B:
1: [-155   84 -282 -136  262   55  276  110    1 -116  235  -37   48  -71
  116   93  -80  301 -105   90]
2: [-138  308   51 -214 -138 -183  -87   80  -79 -312  -77   83  139  -86
 -142 -174  112 -175   38   46]
3: [ 167  254   49  -35  123  -55  147  -73   96 -243  -49 -125   11  -86
 -111 -228 -142 -154  -46  -71]
4: [-563   50  409 -103 -142  186 -378   76 -869 -193  285  100   23  122
  -44  -36  591 -165  170   54]
5: [ 468   25 -154   94  345  -17  705   81   37  -95   12 -100 -168   68
   15  300 -251 -460    8  184]
6: [  54  137  449   42   82   21  200  -69 -327  -97   97 -110  -55  155
 -142  -85  182 -334   23  -28]
7: [ 387  100  348  198   39 -242  346   40  553 -113 -443 -196 -214  -46
 -273    9 -330 -580   -2  -38]
8: [-209   12  220 -143  116  -78   32  -25  241 -199 -172  -35   85  102
 -266  -74    5  129 -225 -258]
9: [-109 -559 -815  264  428  795  210  286 -262  155  536    5 -333 -193
  848  671  -51  179   65  452]
10: [ -36  140  593  -67  -56  -41 -193 -148  -40 -217  -91 -160   16   37
 -323 -446   53 -252  -50 -295]
11: [-262  371  222 -351 -255 -257 -188   99 -279 -315   40  108  221  -56
 -211 -307  241 -175   74   44]
12: [-244  208 -146 -387  -84  -26  115  163 -484 -132  403  197  266   21
  163  -23  359   52    1  252]
13: [-424  184  137 -153 -201    8  -90  138 -208  -16  204  112  157  -49
  163  -43  410  178  -16  178]
14: [-196 -256  167  255  201  204   24   76  385   16 -151 -182 -252  -52
   23  204 -145  102 -105 -105]
15: [  89  -60 -155 -424   34 -117  163  144    5 -250   70  101  157   33
 -115  -64 -112 -257  -91   -2]
16: [ 413  266   63 -298   33 -351  600   51  257  -84   32  -44  167   30
 -138 -170 -191 -292 -136   71]
17: [-259  380   37 -559 -383 -378  -86  232 -195 -254  121  238  367  -87
 -104 -264  267 -131   39  194]
18: [ -30 -108  109  180  159  162   94   27  167  -65 -112 -104 -168  -11
   23  133  -44 -107  -59  -35]
19: [-424   14  467  371   76  388 -304 -103 -350  -58   41 -147 -220   19
   61    8  366   50   60  -89]
20: [-267  333  293 -174 -101 -143  -78   13 -306 -264   20   51  140   45
 -202 -180  294  -99   25  -12]
21: [-311  149 -158 -517  -87  -39 -173  159 -507 -321  363  159  261  -55
  -16 -222  185    3   42   82]
22: [  69 -144  -72 -463 -131 -217   36  274   64 -260  -35  140  111  -17
 -183  -43 -158 -489    6   53]
23: [  95  326   51  348   77   43   42 -123  379 -206 -393 -118 -126 -171
    7  -45  -37 -101  -34  -24]
24: [  81  159  -87 -567 -373 -583  -67  355  452 -388 -320  171  210 -224
 -347 -226 -307 -540   48   88]
25: [-276 -123   22   30  -84  269 -315  140 -232 -122  108   25 -107 -136
  178   18  161 -153  113  109]
26: [-363  120  371 -257 -141  167 -213  -15 -772  -96  461   72  174  121
   59 -266  550  -41   39   30]
27: [ 110  -44 -204 -110   -5  153   84  154 -158  -80  242   20  -27 -148
  253   -6  -25 -277   75  232]
28: [-279  244 -144 -423 -179  -49 -129  200 -556 -249  377  180  230 -104
   98 -163  276  -89  126  246]
29: [-315   80   37 -154  -99  -23 -165   98   28 -203  -83  107  110  -41
  -35  -25  190   40  -64   -6]
30: [-200  166  265  -25 -255  -30 -108  106   22  -19   -3   32   51 -109
   95 -112  255 -100   20  134]
31: [ -90  676  621 -197  -38 -437  422 -176 -103 -140  -42  -19  319  265
 -382 -288  401   80 -198 -117]
32: [-300  186 -199 -231 -140  -53 -358  100   18 -423 -196  183  159 -158
  -77 -120  117  -44    3  -10]
33: [ 336  159  101 -165  123 -339  349   22  489 -272 -298 -123   17  -24
 -372 -164 -408 -348 -119 -150]
34: [-492   72 -102 -519 -187   84 -320  192 -816 -284  454  277  283   27
   80 -120  480  -35   94  159]
35: [-124   57  418  357  252  136  275  -96    2   -8 -139 -156 -190  180
  -85  232  190  -11  -89  -81]
36: [-521  314 -130 -413 -246 -170 -199  261 -405 -289  187  255  273  -98
   14  -44  370   79   90  238]
37: [ 409 -137  254  352  139  258   55  -96   83 -119 -205 -211 -338  -40
   -8  -25 -178 -683   81  -65]
38: [-458 -125  333   67  318  226 -136  -95   64 -111   55 -233  -93   58
 -170  -90  -18  460 -204 -367]
39: [-202  257  232  -62 -110  -59  -44   35  -80 -124   30   -9   73  -61
  -25 -150  201  -23    3   49]
40: [ 306   50  244  250  147 -138  225  -11  631 -179 -487 -240 -248  -96
 -275   -7 -412 -413  -41 -143]
41: [ -25  160    6 -202 -129 -139  -77  124   67 -253  -64   33   73 -149
  -85 -183  -47 -246   35   52]
42: [ -72  -86  505  578  509  267  205 -185  110  -88 -253 -380 -433  154
 -246  223 -114  -35  -68 -298]
43: [-337   35  253  107  287  241 -216 -148 -336 -333  -19 -128 -106  101
 -231  -69  130   67  -29 -291]
44: [-329  170  102  350  384  324  436  -51 -346  137  333 -133 -125  127
  294  353  371  475  -83  161]
45: [-222  313  251 -206 -151 -166  111   32  -11  -46   86   59  230   28
  -17 -168  306  133 -122   52]
46: [ 400   47  102   -8  -61 -133   94   51  391 -210 -292  -95 -101 -152
 -144 -175 -318 -619   29  -12]
47: [ 344   99  159   34  -58 -224  236  116  322 -189 -326  -61 -123  -77
 -187    2 -233 -665   71   80]
48: [-140 -180 -133 -198   75   71   62  227   65  -55  217  -31  -23 -115
  103   40 -153   28  -33   84]
49: [ 283  226  122   41   14 -214  336   19  408 -135 -276  -78  -27  -59
 -130  -42 -163 -334  -61   32]
50: [ 359  119  -18  227  405  -89  776   14  450    8 -125 -227 -182   22
  -32  258 -339  -87 -134   63]
51: [ -74   85 -170 -173  -13  -74  188  234 -102 -141  103   94   42  -65
   78  151   43 -178   57  248]
52: [-550  547  657 -537 -375 -370 -305   -1 -837 -400  148  218  421  237
 -474 -434  715 -181   69  -78]
53: [ -62    5  446  -77   11   96  132    2 -397   23  308  -86   -6  139
  -11 -115  240 -203   -1   16]
54: [-411 -105   89 -125   44   55  -45  175  -96  -98   95   31    3   29
  -25  136  135  117  -46   12]
55: [  76  130   78 -138  176   -1  409  -18 -166  -60  214  -29   92  130
    9  -11  107  -34 -121   34]
56: [ 226  117  121  117  229   34  212 -173  304 -205 -257 -138  -51   34
 -148 -103 -132 -148 -169 -205]
57: [ -92  533  273  -88 -152 -337  196   17  119 -154 -142   16  172  -27
 -155 -158  200  -34  -47   77]
58: [-303  365  342 -219  238 -278  374 -108  158 -138   15 -108  239  200
 -353 -147   98  526 -330 -267]
59: [-209   -9 -237 -333  -26 -141  179  257  107 -147   14  192  175    7
   21  195   71   41 -109  146]
60: [-250   36  195 -455 -378 -209 -417  236 -292 -376  -55  205  160  -44
 -263 -224  178 -532  148   30]
61: [  64  228  183 -110 -202 -166  -50   64 -171 -324 -235  134   55   22
 -190  -65  199 -622  112   82]
62: [ 144 -157  -71  218  235  211  234   38  270  -35  -98 -123 -210  -58
  129  198 -175 -151  -67   27]
63: [  -7   20  -82 -275  -40  119   23  104 -376 -112  376   55  101  -62
  176 -153  118 -180   37  155]
64: [ 487 -170  198  204  223  128  266  -76  423  -41 -159 -286 -264  -62
  -53 -106 -418 -457  -74 -141]
65: [ 372   61 -202 -360 -145 -281  401  266  506   15   97   -6  129 -240
  128 -163 -360 -268  -71  245]
66: [-559  114  365  316   56  368  -58   -3 -614   81  282  -23 -117  104
  257  231  647  222   69  166]
67: [ 235 -458 -243 -193  261  142  407  249  174   44  263  -85 -128  -20
  146  206 -397 -219  -88   99]
68: [ 261   35  407  327  153   15  433  -31  271   80 -151 -234 -241   47
  -39  106  -94 -327  -39   19]
69: [-716  263  310  -92 -196   19 -327   31 -354 -189  -18  184  196   98
  -52   -2  668  262  -46   -5]
70: [ 132  -85  527  416  262  118   69 -141  124 -216 -432 -249 -358  142
 -359   98 -115 -509    8 -276]
71: [ -42  105  109  107    3  124  186   89 -303  -12  158    9  -74    9
  183  153  257 -234   93  250]
72: [-142  326  148  -81  144  -98  251  -43  -71 -149   78  -62  111   55
 -105  -88  125  173 -114  -34]

[ 260 -131  158  -90   98  -10  336   53  -94  103  124 -412 -147  -78
   53 -281  377 -146  175  148  -81  122 -228  137   97] : 68
[-292  216  118  413  -71  -81 -382  183 -187 -171 -388  413  171  146
 -179  153  203  195  130 -510   27 -144  259  454 -160] : 55
[-882  626  -92  245  291  222 -239  235 -613 -293 -378  650  260  519
 -192  105 -241   43 -510 -129  -22 -139  310  142 -294] : 60
[ 319 -101  205 -103  -49  -59  237  -14   17  152   69 -419  -97 -214
  -41 -227  406 -199  325  169  -51  105 -127  220  112] : 47
[-673  518  -92  445  173  111 -435  220 -547 -282 -525  674  173  486
 -235  141 -185  139 -304 -271 -102 -140  423  282 -268] : 5
[ 282  -90  158 -154  -26    2  268   -4   -8  140  129 -404  -57 -172
   47 -197  345 -186  227  237   12  106 -190  196  110] : 17
[ 332  -48  221  -80  -96 -137  116   -6   -6  176  -40 -332 -104 -200
  -81 -167  341 -201  351  176  -84  108   -9  311   67] : 52
[-745  519   35  -21  127  -74 -209  150 -260 -134 -260  443  306  141
 -396   26  -56 -152 -184 -122  107 -128  351  -10 -106] : 6
[-230  107 -133 -242 -183 -265  -21  190  121  192 -160  188   63 -191
 -231    0 -128 -253  -12  176   16  121  173  -65  108] : 9
[-829  581  175  277  131  201 -228  -43 -347 -311 -294  380  360  133
 -562  -43  255  -87  -46 -380  158 -264  340   62 -124] : 4
[-379  136   22  272 -159 -195 -290  311    3  -87 -344  480  194   22
 -178  184  121  163   82 -530   45  -89  201  322 -106] : 59
[ 385 -177   41   86  -29  109  174  -60  -68   72   48 -396 -162  -88
   55 -231  342  -85  246  191  -61  106 -175  184  164] : 58
[-319  238   32 -292   -3 -193   10  120    2   84  -38   83  191 -116
 -233  -56   19 -271   -3  152  127   11  145  -52   65] : 64
[  41 -333 -112  314   41  -18  139  -13  -25  -43  -54 -153 -289  -76
 -254 -398  426   -2  167 -317  -65   78 -124 -319  340] : 53
[ 233 -206  -54  147  141  128  345  157  -45    3   83 -391 -175  -13
   58 -323  337  -26  166   51 -248  107 -264   69  147] : 61
[ 154 -142  -70 -299 -258 -247  160  158  169  312  -30  -68  -96 -268
   14  -32   -6 -227   72  289    3  231  -65   69  141] : 13
[ 296 -205    7 -144  -73  -29  260   34   52  167  122 -341 -122 -177
   88 -193  249 -152  161  239   12  156 -222   70  190] : 39
[-182  139   63 -312 -116 -170  130   92  190  144   25  -98  181 -314
 -274 -105  160 -321  181  162   96   35   64  -34  133] : 62
[-439  319   36 -216 -104 -180 -123    9   24   59 -151  186  227 -189
 -443  -40   34 -317   53   81  179  -32  293 -109   96] : 42
[-635  334  -69   96  -16  -43 -276  221 -158 -147 -246  546  317  148
 -171  175  -68   56 -197 -271  207 -124  216  102  -92] : 36
[-123   92  -45 -209 -218 -203  -36   62  127  176 -122   70   78 -247
 -243  -22    8 -263  106  181   87   85  151   -6  134] : 46
[ 304 -250  -31  249  -45  191  124 -155  -25  -24   46 -369 -167 -118
  -69 -300  453  -31  286    0   20   47 -184   -1  285] : 1
[ 273   -9  203 -141  -31   97  300  -61   23  116  142 -502    6 -237
  -40 -233  414 -248  322  291  -16   66 -165  236  108] : 49
[  57 -335 -258  263  123  162  304  121   42  -82  101 -266 -191  -31
  -48 -385  338   44   87 -150 -125   76 -299 -291  332] : 8
[-136  -63  130  232 -258 -343 -288  270  166  -27 -247  335  166 -127
 -114  176  320  204  293 -651  157  -85  108  367  -18] : 18
[-330   65   38  200 -271 -279 -390  154   51  -37 -323  499  177  -69
 -225  195  150  122  117 -525  246  -85  229  202    7] : 24
[ -35 -429 -615  357  222  159  244  360   -4 -135   54  -24 -250  208
  154 -318    2  218 -205 -144 -230  133 -333 -439  351] : 56
[  30  -84  424  251   -9 -499 -281  319  -67  -79 -196  222   89   77
   50  123  524  317  348 -824  129 -119   54  587 -157] : 67
[ 216 -445 -261  228  -46  -63  153  120   20   68  -46 -108 -354  -38
   11 -279  205   55   56 -125 -115  190 -209 -212  315] : 7
[ -33 -543 -584  223  -18  -41  175  195  222  -13   59   -5 -265  -82
  -67 -339   93   88  -59 -219  -16  154 -266 -670  540] : 2
[-217  122 -119 -157 -235  -78   25  105  151  147 -131  100  111 -252
 -255  -11  -25 -252   59  180   35   80  118  -12  119] : 29
[ 145 -239 -114  313  282  166  284  158 -209 -116   51 -288 -244  176
   75 -373  335   95   40 -111 -242   76 -268  -44  158] : 70
[-895  524 -125   26  139  129 -153  182 -305 -203 -221  550  355  233
 -283   78 -167  -76 -394  -99  163 -133  241  -85 -110] : 25
[ 233 -139  -13 -157 -247 -286   44  113   65  292 -151  -40 -190 -200
  -40  -51   31 -192  134  216  -75  228   36  158  105] : 54
[ 322  -17  284  -47   15   96  333  -38  -40  101   94 -542  -63 -202
  -54 -274  504 -216  374  201 -128   70 -168  333   46] : 35
[ 317 -216   12   95   53   99  284   47  -18   41   97 -425 -160  -87
   47 -295  383  -60  240   93 -132  101 -241  106  176] : 31
